What each symbol does to the nodes:
at | β λ ω η δ α
x278 | x61 x934 x613 x78 x427 x34
x489 | x72 x613 x934 x522 x795 x547
x432 | x770 x705 x270 x795 x522 x541
x400 | x116 x511 x824 x104 x551 x390
x55 | x48 x78 x522 x934 x270 x106
x934 | x518 x278 x489 x55 x938 x553
x518 | x934 x61 x72 x48 x59 -
x557 | x459 x312 x681 x405 x257 x114
x116 | x400 x270 x705 x427 x78 x508
x270 | x511 x116 x432 x938 x55 x496
x551 | x78 x48 x307 x61 x400 x214
x390 | x508 x894 x353 x109 x214 x400
x312 | x315 x557 x106 x547 x541 x522
x648 | x405 x983 x262 x459 x952 x662
x681 | x214 x106 x557 x34 x508 x78
x511 | x270 x400 x770 x59 x48 x894
x629 | x541 x353 x894 x651 x315 x770
x109 | x512 x618 x952 x390 x262 x104
x33 | x618 x512 x853 x496 x553 x938
x34 | x262 x553 x405 x681 x512 x278
x541 | x629 x257 x496 x853 x312 x432
x496 | x894 x508 x541 x33 x106 x270
x59 | x938 x104 x75 x511 x518 x618
x618 | x33 x109 x651 x894 - x59
x613 | x662 x489 x278 x114 x550 x405
x770 | x432 x824 x511 x75 x356 x629
x356 | x522 x307 x48 x72 x770 x315
x983 | x547 x648 - x315 x651 x72
x61 | x278 x518 x662 x551 x104 x262
x427 | x104 x938 x550 x116 x278 x512
x315 | x312 x459 x203 x983 x629 x356
x257 | x353 x541 x508 x298 x557 x705
x459 | x557 x315 x214 x648 x353 x307
x106 | x203 x681 x312 x553 x496 x55
x547 | x983 x405 x553 x312 x853 x489
x522 | x356 x114 x55 x489 x432 x312
x512 | x109 x33 x298 x508 x34 x427
x203 | x106 x214 x315 - x894 x48
x824 | x705 x770 x400 x751 x307 x353
x938 | x59 x427 x795 x270 x934 x33
x508 | x390 x496 x257 x512 x681 x116
x405 | x648 x547 x34 x557 x298 x613
x214 | x681 x203 x459 x262 x390 x551
x262 | x34 - x648 x214 x109 x61
x952 | x298 x651 x109 x353 x648 x751
x705 | x824 x432 x116 x550 x114 x257
x651 | x853 x952 x618 x629 x983 x75
x894 | x496 x390 x629 x618 x203 x511
x48 | x55 x551 x356 x518 x511 x203
x307 | x114 x356 x551 x662 x824 x459
x353 | x257 x629 x390 x952 x459 x824
x795 | x75 x550 x938 x432 x489 x853
x550 | x751 x795 x427 x705 x613 x298
x662 | x613 x72 x61 x307 x751 x648
x298 | x952 x853 x512 x257 x405 x550
x75 | x795 x751 x59 x770 x72 x651
x553 | - x34 x547 x106 x33 x934
x72 | x489 x662 x518 x356 x75 x983
x751 | x550 x75 x104 x824 x662 x952
x78 | x551 x55 x114 x278 x116 x681
x104 | x427 x59 x751 x400 x61 x109
x853 | x651 x298 x33 x541 x547 x795
x114 | x307 x522 x78 x613 x705 x557

In the rows, 45 means zero.

The rows follow the links: the fewer symbols apart two nodes are, the more alike their rows tend to be.

Each row is also shifted at random along 8 hidden directions that mean nothing.

Name the node of each row.
[54, 43, 50, 44, 42, 50, 55, 46, 44, 43, 61, 57, 38, 52, 35, 37, 40, 54, 47, 53, 43, 41, 50, 48, 41, 44, 49, 47, 38, 45, 48, 41, 39, 38, 42, 43, 39, 47, 41, 46, 39, 48] | x557
[44, 44, 54, 45, 43, 42, 39, 54, 48, 45, 45, 36, 57, 33, 50, 45, 37, 43, 52, 40, 52, 50, 36, 42, 31, 55, 41, 36, 47, 51, 30, 42, 45, 44, 43, 41, 39, 40, 41, 56, 42, 37] | x203
[57, 47, 42, 44, 47, 43, 37, 41, 34, 55, 44, 24, 51, 31, 48, 51, 54, 50, 42, 46, 43, 47, 53, 45, 46, 39, 33, 36, 38, 46, 46, 46, 45, 52, 40, 41, 40, 39, 47, 43, 36, 40] | x518
[43, 47, 48, 40, 45, 55, 43, 44, 55, 51, 50, 44, 50, 43, 30, 47, 50, 37, 45, 50, 52, 51, 42, 46, 48, 60, 40, 45, 50, 55, 51, 43, 58, 45, 50, 42, 35, 53, 37, 50, 38, 27] | x214
[40, 26, 49, 46, 38, 38, 55, 33, 53, 43, 49, 67, 43, 52, 36, 44, 36, 57, 49, 48, 51, 48, 53, 40, 48, 53, 41, 54, 38, 56, 54, 49, 52, 43, 51, 40, 39, 44, 43, 47, 46, 47] | x952
[37, 62, 37, 44, 50, 37, 44, 51, 47, 49, 40, 52, 39, 58, 64, 62, 45, 29, 53, 14, 36, 39, 38, 50, 48, 36, 49, 40, 57, 28, 52, 40, 37, 58, 44, 47, 60, 47, 48, 48, 62, 60] | x618
[60, 45, 44, 48, 58, 46, 50, 46, 54, 48, 75, 69, 35, 55, 25, 42, 60, 52, 49, 58, 32, 48, 64, 39, 39, 33, 54, 39, 40, 36, 35, 42, 37, 40, 28, 46, 41, 36, 47, 56, 41, 47] | x550
[58, 33, 51, 46, 38, 46, 59, 48, 45, 40, 54, 32, 37, 48, 41, 37, 40, 52, 43, 53, 45, 42, 48, 53, 40, 32, 45, 47, 36, 36, 37, 33, 39, 52, 41, 48, 50, 36, 48, 40, 38, 49] | x432
[50, 39, 48, 45, 45, 51, 53, 38, 44, 37, 47, 75, 36, 56, 64, 46, 29, 57, 44, 41, 43, 32, 45, 51, 46, 50, 43, 48, 31, 43, 54, 46, 39, 32, 53, 40, 47, 55, 42, 39, 49, 61] | x106
[43, 39, 49, 47, 43, 39, 45, 42, 52, 55, 54, 38, 50, 44, 40, 55, 42, 39, 51, 40, 48, 47, 46, 45, 39, 45, 45, 34, 44, 44, 51, 44, 50, 59, 47, 44, 45, 45, 41, 59, 43, 42] | x109
[67, 50, 46, 49, 48, 41, 32, 46, 61, 35, 36, 46, 60, 37, 47, 34, 39, 47, 51, 47, 48, 56, 41, 25, 31, 53, 56, 47, 56, 48, 20, 51, 52, 34, 45, 48, 49, 39, 44, 66, 52, 37] | x405
[13, 55, 37, 47, 57, 38, 33, 54, 39, 43, 35, 57, 46, 42, 57, 53, 58, 37, 46, 33, 39, 44, 41, 38, 46, 43, 48, 42, 52, 39, 36, 53, 37, 40, 37, 48, 49, 41, 51, 43, 58, 51] | x59
[28, 40, 44, 40, 41, 46, 43, 31, 38, 60, 57, 70, 47, 51, 43, 46, 42, 55, 45, 51, 39, 48, 59, 46, 65, 49, 37, 38, 37, 61, 62, 58, 52, 45, 47, 32, 34, 51, 48, 49, 39, 50] | x662
[50, 45, 47, 47, 43, 48, 51, 49, 45, 44, 42, 36, 42, 49, 33, 43, 48, 38, 39, 53, 44, 44, 39, 48, 49, 44, 51, 50, 52, 50, 50, 46, 47, 43, 48, 50, 42, 51, 41, 40, 43, 39] | x257
[33, 45, 34, 44, 50, 50, 51, 36, 52, 29, 32, 65, 35, 56, 54, 45, 46, 54, 39, 42, 40, 38, 50, 42, 51, 42, 42, 65, 38, 30, 50, 43, 42, 34, 48, 47, 55, 52, 46, 28, 55, 56] | x934
[36, 43, 50, 50, 51, 38, 42, 45, 48, 43, 51, 58, 49, 45, 53, 49, 38, 46, 49, 43, 45, 41, 43, 39, 31, 48, 52, 37, 44, 44, 41, 53, 40, 39, 49, 49, 50, 45, 41, 62, 53, 53] | x512
[28, 36, 50, 45, 41, 45, 46, 50, 47, 46, 54, 58, 45, 46, 38, 42, 44, 45, 50, 49, 44, 52, 47, 45, 51, 53, 42, 40, 45, 53, 35, 45, 47, 43, 40, 42, 40, 41, 50, 48, 42, 41] | x770
[36, 45, 47, 45, 45, 48, 49, 40, 34, 54, 53, 50, 38, 52, 55, 49, 41, 40, 41, 48, 41, 33, 47, 61, 51, 40, 46, 36, 35, 42, 66, 45, 41, 52, 50, 44, 51, 58, 42, 40, 40, 57] | x116
[57, 51, 40, 44, 46, 41, 42, 35, 36, 56, 44, 42, 49, 45, 53, 55, 42, 48, 44, 37, 42, 40, 50, 47, 42, 40, 40, 42, 37, 44, 59, 48, 45, 51, 43, 36, 41, 49, 43, 44, 40, 51] | x262

From each start, follow one symbol. Which node do you reach?
Answer with the node's name.
start [49, 44, 44, 43, 40, 43, 51, 44, 41, 45, 45, 41, 42, 51, 47, 51, 43, 46, 42, 41, 37, 41, 48, 46, 54, 38, 43, 42, 44, 43, 57, 49, 40, 50, 53, 47, 46, 44, 47, 46, 53, 53]
η
x541
start [40, 46, 42, 45, 46, 40, 42, 35, 30, 41, 40, 52, 45, 45, 59, 40, 38, 59, 42, 49, 43, 39, 52, 41, 44, 36, 48, 47, 36, 45, 50, 55, 39, 37, 44, 43, 47, 43, 48, 42, 45, 58]
η
x114
start [44, 56, 47, 45, 51, 39, 35, 59, 25, 59, 45, 28, 50, 38, 56, 58, 51, 32, 41, 37, 38, 41, 34, 52, 50, 44, 38, 25, 47, 52, 47, 51, 37, 49, 39, 44, 35, 44, 45, 43, 44, 42]
δ
x203
start [35, 39, 45, 55, 54, 38, 40, 47, 31, 41, 28, 56, 43, 37, 55, 44, 49, 50, 38, 46, 54, 39, 40, 40, 36, 48, 46, 55, 37, 49, 38, 53, 40, 27, 34, 45, 41, 48, 47, 25, 43, 49]
λ
x511
start [42, 64, 44, 45, 56, 51, 38, 61, 44, 52, 62, 44, 38, 47, 47, 52, 61, 28, 47, 44, 29, 42, 44, 53, 43, 35, 49, 26, 53, 32, 33, 38, 33, 50, 33, 48, 49, 44, 47, 51, 46, 46]
β
x511
start [61, 33, 43, 48, 39, 39, 53, 33, 48, 41, 41, 38, 45, 44, 31, 40, 42, 64, 41, 52, 54, 47, 52, 37, 40, 41, 42, 62, 34, 50, 45, 43, 50, 42, 43, 40, 34, 38, 45, 39, 38, 40]
λ
x983
start [53, 46, 40, 42, 50, 49, 41, 35, 64, 47, 48, 71, 48, 49, 45, 46, 47, 42, 51, 44, 44, 51, 54, 41, 47, 53, 45, 48, 48, 41, 44, 42, 58, 47, 44, 41, 49, 51, 45, 52, 44, 42]
ω
x662
start [60, 32, 52, 51, 45, 43, 42, 39, 42, 38, 34, 48, 50, 38, 56, 43, 34, 48, 39, 54, 52, 39, 41, 44, 42, 60, 43, 46, 38, 55, 48, 57, 49, 30, 53, 47, 44, 55, 38, 40, 42, 45]
β
x390
start [56, 48, 41, 44, 50, 59, 50, 48, 68, 38, 46, 71, 36, 54, 42, 43, 54, 41, 50, 37, 46, 46, 46, 46, 47, 52, 46, 60, 45, 32, 36, 30, 49, 42, 37, 45, 51, 50, 47, 35, 46, 46]
ω
x356
start [21, 49, 41, 44, 49, 49, 46, 48, 40, 39, 35, 54, 36, 52, 39, 40, 54, 37, 39, 51, 43, 44, 39, 46, 57, 47, 55, 57, 55, 47, 48, 51, 44, 35, 46, 51, 49, 54, 46, 31, 49, 44]
δ
x114
start [48, 39, 46, 48, 43, 41, 50, 48, 37, 32, 31, 61, 40, 53, 61, 43, 32, 52, 40, 43, 45, 36, 39, 43, 46, 49, 46, 52, 43, 52, 43, 51, 37, 31, 49, 45, 47, 46, 46, 33, 54, 56]
λ
x257
start [42, 35, 53, 52, 45, 34, 50, 45, 30, 51, 57, 44, 43, 41, 47, 48, 40, 59, 46, 47, 51, 32, 45, 49, 30, 39, 43, 39, 25, 47, 46, 45, 33, 43, 33, 38, 31, 40, 42, 40, 32, 50]
δ
x214
start [26, 44, 47, 51, 54, 35, 37, 56, 41, 39, 42, 72, 43, 43, 44, 37, 50, 49, 46, 50, 48, 48, 42, 34, 38, 51, 54, 48, 47, 51, 22, 53, 40, 25, 26, 45, 37, 39, 51, 39, 45, 45]
η
x751
start [63, 32, 51, 42, 30, 47, 55, 41, 37, 47, 44, 31, 43, 44, 44, 41, 32, 56, 44, 46, 55, 45, 43, 50, 49, 48, 32, 49, 33, 56, 56, 39, 49, 53, 52, 38, 39, 43, 44, 38, 36, 41]
α
x356
start [28, 42, 54, 44, 44, 47, 40, 46, 26, 56, 60, 26, 52, 30, 46, 40, 44, 48, 43, 61, 48, 42, 47, 49, 37, 46, 41, 26, 35, 55, 46, 52, 42, 44, 45, 43, 33, 43, 41, 52, 29, 40]
η
x278
start [30, 53, 42, 44, 48, 47, 50, 43, 43, 46, 51, 42, 42, 50, 49, 52, 46, 47, 41, 42, 34, 36, 51, 47, 46, 38, 40, 41, 38, 39, 53, 45, 37, 44, 47, 44, 44, 46, 41, 49, 47, 49]
α
x934
start [37, 52, 46, 43, 41, 46, 44, 49, 49, 45, 46, 59, 43, 54, 38, 42, 42, 39, 51, 38, 48, 50, 39, 48, 50, 52, 50, 51, 56, 50, 45, 44, 51, 45, 42, 43, 41, 51, 43, 47, 49, 44]
α
x307
start [29, 57, 41, 41, 52, 55, 40, 50, 41, 38, 33, 45, 42, 43, 51, 44, 53, 36, 39, 46, 43, 42, 39, 49, 53, 50, 43, 50, 51, 44, 45, 46, 46, 36, 49, 52, 49, 51, 44, 34, 49, 44]
α
x106
